Below are the code and all the weights of a small trained network. Each question names an input and a class and asks about switching units off, where a switched-off unit gives its printed mean instead of its output.

import numpy as np


def w(rows, s, z=0):
    codes = np.array(rows[::2]) - 128.0
    scale = np.full(codes.shape[1], s)
    scale[-1] = z or s
    return codes * scale


def f(y):
    return np.maximum(y, 0)


def log_softmax(a):
    a = a - a.max(-1, keepdims=True)
    return a - np.log(np.exp(a).sum(-1, keepdims=True))


def net(x, mask):
    res = np.array(x, float).reshape(1, 5) / 4 @ E
    y = f(res @ A[0][:, :-1].T + A[0][:, -1])
    res = res + np.where(mask, y, B[0][:, -1]) @ B[0][:, :-1]
    return log_softmax(res[-1] @ U[:, :-1].T + U[:, -1])


A, B = {}, {}
E = w([
[119,132,11,108,146],'x0',
[132,1,137,153,141],'x1',
[86,54,132,28,81],'x2',
[124,111,157,144,36],'x3',
[179,94,172,80,91],'x4',
],0.0096)
A[0] = w([
[138,130,80,102,126,80],'N0',
[132,76,145,151,74,250],'N1',
[106,128,151,45,86,113],'N2',
[62,140,161,212,24,170],'N3',
[140,152,84,132,90,136],'N4',
[173,68,116,125,98,8],'N5',
[187,214,155,224,176,188],'N6',
[148,121,172,114,151,97],'N7',
[121,156,233,154,91,150],'N8',
[208,108,157,241,194,253],'N9',
[137,3,158,30,169,220],'N10',
[187,155,150,97,124,177],'N11',
[107,114,135,197,172,156],'N12',
[115,211,102,78,134,119],'N13',
[148,142,132,176,167,96],'N14',
[63,96,48,100,213,105],'N15',
[160,53,120,188,108,133],'N16',
],0.014,0.0031)
B[0] = w([
[139,142,144,110,140,152],'N0',
[122,80,122,131,89,189],'N1',
[158,131,200,138,111,183],'N2',
[143,54,161,78,191,194],'N3',
[141,120,136,94,145,157],'N4',
[91,163,106,181,107,161],'N5',
[179,252,113,138,130,254],'N6',
[136,140,128,112,147,152],'N7',
[166,156,156,103,171,202],'N8',
[199,113,56,130,163,234],'N9',
[55,154,155,65,68,242],'N10',
[131,154,126,96,117,164],'N11',
[164,123,177,101,150,181],'N12',
[141,91,94,134,71,188],'N13',
[152,161,170,122,117,173],'N14',
[86,135,66,118,201,199],'N15',
[147,125,116,107,70,182],'N16',
],0.029,0.015)
U = w([
[185,133,91,155,75,253],'0',
[106,125,77,46,145,145],'1',
[98,127,164,101,88,64],'2',
[9,109,144,158,84,62],'3',
[133,175,145,169,198,96],'4',
[137,49,140,120,133,192],'5',
[63,92,58,163,156,21],'6',
],0.012,0.0022)

Each question gives the input, the list of numbers given to net, and the class t.
The units are the neurons (one row each of A and B). Each row of codes is followed by its name. A weight is (code - 128) times the scale printed after its matrix; where a second scale follows, it is the last column's (A, B and U).
mask holds one flag per neuron, in row order. A switched-off neuron (its flag False) gives its mean, the last column of its row in B, instead of its output. The means were averaged over made-up inputs and are rounded, as every weight is.
A unit's drop is (log p(t) with every unit on - log p(t) with that unit switched off) / (log p(t) with every unit on - log p(t) with every unit switched off).
The circuit of an input: a set's keep is (log p(t) with only the set's units on - log p(t) with every unit switched off) / (log p(t) with every unit on - log p(t) with every unit switched off). Starting from the 12 units with the biggest drops (on a tie, the unit counted first), units are removed one at a time, each time the one whose removal leaves the highest keep (on an exact tie, the one counted first), for as long as the keep stays at least 0.8.
units of the circuit, in order: the units of the circuit, biggest drop first
unit that matters most: the unit with the biggest drop
top k neurons: the k neurons with the biggest drops, biggest first
drop of u: that unit's drop, to one decimal
input [2,-8,8,3,-1], class 2: unit that matters most	N9
input [-8,7,7,1,6], class 2: top 3 neurons	[N8 N2 N16]
input [-7,7,5,5,-7], class 2: top 2 neurons	[N10 N9]
input [-1,4,4,-1,-7], class 3: units of the circuit, in order	[N9 N6]
input [8,-7,-3,1,2], class 0: top 2 neurons	[N13 N10]
input [-1,5,-2,1,1], class 5: top 2 neurons	[N6 N15]
input [2,5,-3,8,-4], class 5: units of the circuit, in order	[N3 N6]
input [-3,8,4,7,-5], class 2: top 4 neurons	[N10 N3 N16 N15]
input [-5,5,-6,-1,-2], class 0: top 2 neurons	[N9 N16]
input [-6,7,6,5,-5], class 2: top 3 neurons	[N10 N3 N8]
input [0,-7,2,-5,8], class 2: units of the circuit, in order	[N9 N2]
input [4,-1,-6,-2,3], class 0: top 4 neurons	[N8 N3 N9 N15]
input [2,-6,-6,0,-8], class 0: top 3 neurons	[N13 N8 N9]
input [8,-7,-1,4,4], class 0: top 4 neurons	[N10 N13 N15 N3]
input [-3,-6,-6,0,3], class 4: top 2 neurons	[N8 N6]
input [1,-8,0,-1,-2], class 0: unit that matters most	N13
input [-7,7,-1,-8,-8], class 4: top 2 neurons	[N13 N12]
input [3,-4,-4,-5,-2], class 4: top 2 neurons	[N15 N16]
input [5,-5,1,6,8], class 2: top 3 neurons	[N9 N6 N2]
input [7,5,7,-3,1], class 3: unit that matters most	N10
input [-3,-2,-8,0,4], class 4: drop of N13	0.0
input [4,-3,4,1,-8], class 6: drop of N15	0.1
input [3,3,-4,-8,5], class 4: drop of N13	1.0
input [8,1,0,-4,-1], class 6: drop of N6	0.2
